27, 216, 145, 70, 165, 114 yields 70
114, 69, 125, 66, 217, 69 yields 66
149, 209, 112, 212, 52, 98 yields 212
91, 201, 95, 157, 164, 230 yields 157
25, 157, 30, 33, 49, 75 yields 33
114, 47, 147, 139, 116, 167 yields 139
77, 36, 125, 100, 81, 148 yields 100
119, 89, 32, 25, 196, 33 yields 25
59, 211, 76, 202, 200, 70 yields 202
---
105, 176, 145, 230, 132, 96 -> 132
81, 40, 166, 192, 64 -> 192
220, 87, 174, 41, 56 -> 41
140, 79, 129, 218, 103, 115, 98 -> 115
56, 28, 190, 165 -> 190
115, 98, 150, 239, 112, 84 -> 112
217, 212, 59, 62 -> 59
131, 59, 198, 157, 44 -> 157
144, 47, 49, 175, 91 -> 175
119, 189, 163, 116, 80, 238, 164 -> 238
---
205, 40, 185, 194, 23
197, 48, 182, 195, 25
-> 197

122, 119, 125, 144, 172, 200
24, 25, 44, 76, 117, 159
-> 24

151, 20, 55, 138
221, 147, 163, 143
-> 221

159, 61, 118, 207, 66
118, 207, 111, 138, 71
-> 118

70, 137, 169, 200, 87, 141, 124
42, 72, 131, 142, 206, 159, 162
-> 42

202, 126, 180, 117
165, 45, 81, 136
-> 165
---
[157 230 107 115  97 144 119] Answer: 144

[[107 131 176  86]
 [100  30  75 120]] Answer: 176

[41 50 47 66 33] Answer: 66

[[150 196 115 182  69 145]
 [210 103 167 186  88 150]] Answer: 69

[212 227 162 204 210 143 165] Answer: 143

[210 135  94  47] Answer: 94
---
122, 190, 240, 234, 224, 235, 229 Out: 229

184, 199, 228, 69, 60 Out: 184

89, 138, 135, 161, 88
62, 106, 97, 185, 55
34, 74, 55, 214, 22
Out: 89

108, 86, 141, 81, 170, 89, 79
71, 107, 191, 130, 137, 101, 128
124, 64, 104, 42, 184, 81, 39
Out: 104

41, 53, 39, 137, 65, 85, 38 Out: 53

61, 192, 163, 198, 192
34, 185, 177, 190, 194
29, 197, 180, 171, 179
Out: 180
---
165, 238, 178, 216, 131, 72, 153 --> 165, 153

102, 83, 143, 137, 128
140, 207, 154, 116, 202
134, 179, 87, 137, 93
--> 102, 93

133, 129, 118, 102, 135, 144
152, 137, 152, 208, 194, 96
--> 133, 96

26, 30, 97, 85, 213 --> 26, 213

110, 181, 62, 98, 81, 145, 173
63, 82, 165, 153, 79, 45, 119
--> 110, 119

192, 96, 212, 183, 96
185, 94, 206, 175, 94
221, 98, 214, 209, 98
--> 192, 98

129, 123, 135, 147, 144
213, 220, 216, 202, 212
--> 129, 212
---
[[127, 110, 129, 142, 126, 105],
 [80, 228, 81, 173, 125, 105],
 [80, 189, 129, 150, 89, 105]] Out: 150

[[125, 186, 132, 184],
 [124, 231, 163, 179],
 [106, 126, 89, 130]] Out: 126

[[109, 214, 117, 201, 152, 93],
 [129, 165, 80, 233, 127, 88],
 [70, 187, 73, 166, 141, 98]] Out: 166

[[197, 91, 113, 113, 158, 45, 110],
 [115, 156, 184, 169, 155, 114, 182],
 [41, 195, 106, 231, 178, 112, 174]] Out: 178

[[115, 146, 144, 123],
 [164, 174, 159, 28],
 [100, 64, 132, 84]] Out: 64

[[116, 139, 119, 130, 119, 118, 138],
 [136, 123, 132, 130, 133, 133, 127],
 [99, 233, 98, 238, 107, 99, 132]] Out: 107

[[73, 198, 213, 109, 174],
 [68, 194, 233, 107, 23],
 [42, 151, 51, 217, 37]] Out: 51

[[138, 125, 88, 140, 110, 115, 143],
 [223, 103, 151, 155, 129, 202, 88],
 [156, 121, 125, 137, 116, 160, 136]] Out: 116

[[130, 96, 135, 80, 117],
 [147, 105, 206, 135, 220],
 [131, 35, 123, 97, 103]] Out: 123
---
Input: [[134, 72, 140, 128, 132, 224, 92], [117, 66, 223, 128, 85, 96, 109], [134, 128, 205, 124, 126, 213, 178]]
Output: 72
Input: [[112, 158, 167, 57, 140, 92, 90], [134, 120, 92, 209, 108, 158, 93], [142, 99, 123, 118, 136, 136, 224]]
Output: 158
Input: [[135, 201, 211, 137, 127], [225, 146, 127, 129, 131], [127, 129, 131, 178, 226]]
Output: 201
Input: [[118, 95, 80, 75], [55, 126, 116, 205], [82, 198, 29, 163]]
Output: 95
Input: [[129, 124, 130, 128, 126, 128, 128], [155, 62, 157, 136, 94, 131, 126], [84, 236, 80, 116, 185, 123, 131]]
Output: 124
Input: [[178, 48, 149, 16, 68, 147], [111, 136, 145, 132, 110, 117], [124, 121, 135, 127, 124, 139]]
Output: 48
Input: [[219, 124, 195, 126, 124], [167, 143, 125, 191, 233], [126, 212, 127, 192, 186]]
Output: 124
Input: [[55, 92, 201, 154], [148, 100, 116, 134], [204, 129, 135, 218]]
Output: 92
---
165   77   16  119   64: 64, 165

170   31  119   87  184  230  150: 150, 170

119  191  215  174  112  139   86
 93  223  153  193  127   85  112
101  104  122  148  204  139  103
: 86, 101

171  137   34  129
129  178  157  174
129  156  147  164
: 129, 129

165   80  201   36  185   62  216: 216, 165

 65  240  182   38   57  174   76: 76, 65

150  137  182  193
128  190   69  180
120  132   25   42
: 193, 120

141  215  145  198  167: 167, 141
